Here is a tiny trained network, its code and every weight. The questions are about switching its units off for an input and a class, where a switched-off unit gives its printed mean instead of its output.

import numpy as np


def w(rows, s, z=0):
    codes = np.array(rows[::2]) - 128.0
    scale = np.full(codes.shape[1], s)
    scale[-1] = z or s
    return codes * scale


def norm(h):
    return h / np.sqrt((h * h).mean(-1, keepdims=True) + 1e-5)


def f(y):
    return y / 2 * (1 + np.tanh(0.7978845608 * (y + 0.044715 * y**3)))


def log_softmax(a):
    a = a - a.max(-1, keepdims=True)
    return a - np.log(np.exp(a).sum(-1, keepdims=True))


def net(x, mask):
    res = np.array(x, float).reshape(1, 5) / 4 @ E
    u = 0
    for l in range(4):
        y = f(norm(res) @ A[l][:, :-1].T + A[l][:, -1])
        res = res + np.where(mask[u : u + 6], y, B[l][:, -1]) @ B[l][:, :-1]
        u += 6
    return log_softmax(norm(res)[-1] @ U[:, :-1].T + U[:, -1])


A, B = {}, {}
E = w([
[11,117,109],'x0',
[128,129,127],'x1',
[111,87,251],'x2',
[128,129,127],'x3',
[127,127,128],'x4',
],0.0013)
A[0] = w([
[3,102,101,212],'0.n0',
[129,206,163,36],'0.n1',
[128,117,123,128],'0.n2',
[158,124,117,2],'0.n3',
[142,183,199,154],'0.n4',
[129,163,65,122],'0.n5',
],0.0029,0.00081)
B[0] = w([
[109,250,225,245],'0.n0',
[169,52,117,99],'0.n1',
[129,132,129,128],'0.n2',
[154,127,118,86],'0.n3',
[72,73,54,156],'0.n4',
[63,104,98,134],'0.n5',
],0.0021,0.0012)
A[1] = w([
[148,159,145,64],'1.n0',
[163,90,46,104],'1.n1',
[164,253,20,2],'1.n2',
[128,66,204,1],'1.n3',
[153,154,169,61],'1.n4',
[249,116,138,135],'1.n5',
],0.0024,0.00061)
B[1] = w([
[86,98,102,65],'1.n0',
[175,92,174,13],'1.n1',
[90,6,143,214],'1.n2',
[91,83,103,160],'1.n3',
[83,112,39,110],'1.n4',
[44,223,126,250],'1.n5',
],0.0016,0.00018)
A[2] = w([
[109,79,229,131],'2.n0',
[124,130,3,82],'2.n1',
[128,108,182,18],'2.n2',
[115,106,85,3],'2.n3',
[123,130,75,34],'2.n4',
[251,108,133,250],'2.n5',
],0.0043,0.00037)
B[2] = w([
[193,94,83,254],'2.n0',
[195,50,174,175],'2.n1',
[179,96,74,156],'2.n2',
[131,112,199,103],'2.n3',
[130,98,213,115],'2.n4',
[4,183,132,208],'2.n5',
],0.0035,0.0014)
A[3] = w([
[204,193,123,158],'3.n0',
[165,3,56,248],'3.n1',
[154,203,138,142],'3.n2',
[97,53,179,157],'3.n3',
[109,120,154,134],'3.n4',
[90,174,126,139],'3.n5',
],0.0035,0.0013)
B[3] = w([
[50,90,113,157],'3.n0',
[251,39,157,253],'3.n1',
[31,107,111,155],'3.n2',
[194,139,9,174],'3.n3',
[148,162,66,140],'3.n4',
[110,165,137,170],'3.n5',
],0.0021,0.0013)
U = w([
[27,234,132,254],'0',
[254,50,131,2],'1',
],0.0061,0.00054)

Each question gives the input, the list of numbers given to net, and the class t.
The units are the neurons (one row each of A and B). Each row of codes is followed by its name. A weight is (code - 128) times the scale printed after its matrix; where a second scale follows, it is the last column's (A, B and U).
mask holds one flag per neuron, layer by layer. A switched-off neuron (its flag False) gives its mean, the last column of its row in B, instead of its output. The means were averaged over made-up inputs and are rounded, as every weight is.
A unit's drop is (log p(t) with every unit on - log p(t) with that unit switched off) / (log p(t) with every unit on - log p(t) with every unit switched off).
The circuit of an input: a set's keep is (log p(t) with only the set's units on - log p(t) with every unit switched off) / (log p(t) with every unit on - log p(t) with every unit switched off). Starting from the 12 units with the biggest drops (on a tie, the unit counted first), units are removed one at a time, each time the one whose removal leaves the highest keep (on an exact tie, the one counted first), for as long as the keep stays at least 0.8.
circuit, biggest first: the units of the circuit, biggest drop first
k most important neurons: the k neurons with the biggest drops, biggest first
top k neurons in layer l: the k neurons of layer l with the biggest drops, biggest first
drop when u is switched off: that unit's drop, to one decimal
input [3,6,-4,-1,-6], class 1: circuit, biggest first : (2.n1)
input [6,-4,-7,-1,-3], class 1: circuit, biggest first : (2.n1; 2.n5)
input [-4,-4,-4,-8,3], class 0: top 2 neurons in layer 1 : (1.n1; 1.n3)
input [-2,-1,-1,-2,-8], class 0: 2 most important neurons : (2.n5; 1.n1)
input [6,4,7,3,7], class 1: 2 most important neurons : (2.n5; 1.n5)
input [4,6,7,-5,1], class 1: circuit, biggest first : (2.n5; 2.n0)
input [5,0,8,-6,3], class 1: 3 most important neurons : (2.n5; 2.n0; 3.n3)
input [5,1,-8,7,-8], class 1: 2 most important neurons : (2.n1; 2.n5)
input [3,3,4,7,8], class 1: top 2 neurons in layer 1 : (1.n5; 1.n3)
input [5,-2,-6,4,-8], class 1: top 2 neurons in layer 1 : (1.n2; 1.n5)
input [-8,8,-2,-7,5], class 0: drop when 2.n5 is switched off : 1.3
input [2,-6,-7,-8,7], class 1: drop when 1.n2 is switched off : 0.0
input [3,2,4,-1,-3], class 1: drop when 2.n2 is switched off : 2.5
input [-8,8,-1,-6,-2], class 0: circuit, biggest first : (2.n5)
input [-7,-3,-4,6,2], class 0: drop when 2.n5 is switched off : 1.6
input [5,-2,-8,-3,2], class 1: top 2 neurons in layer 2 : (2.n1; 2.n5)
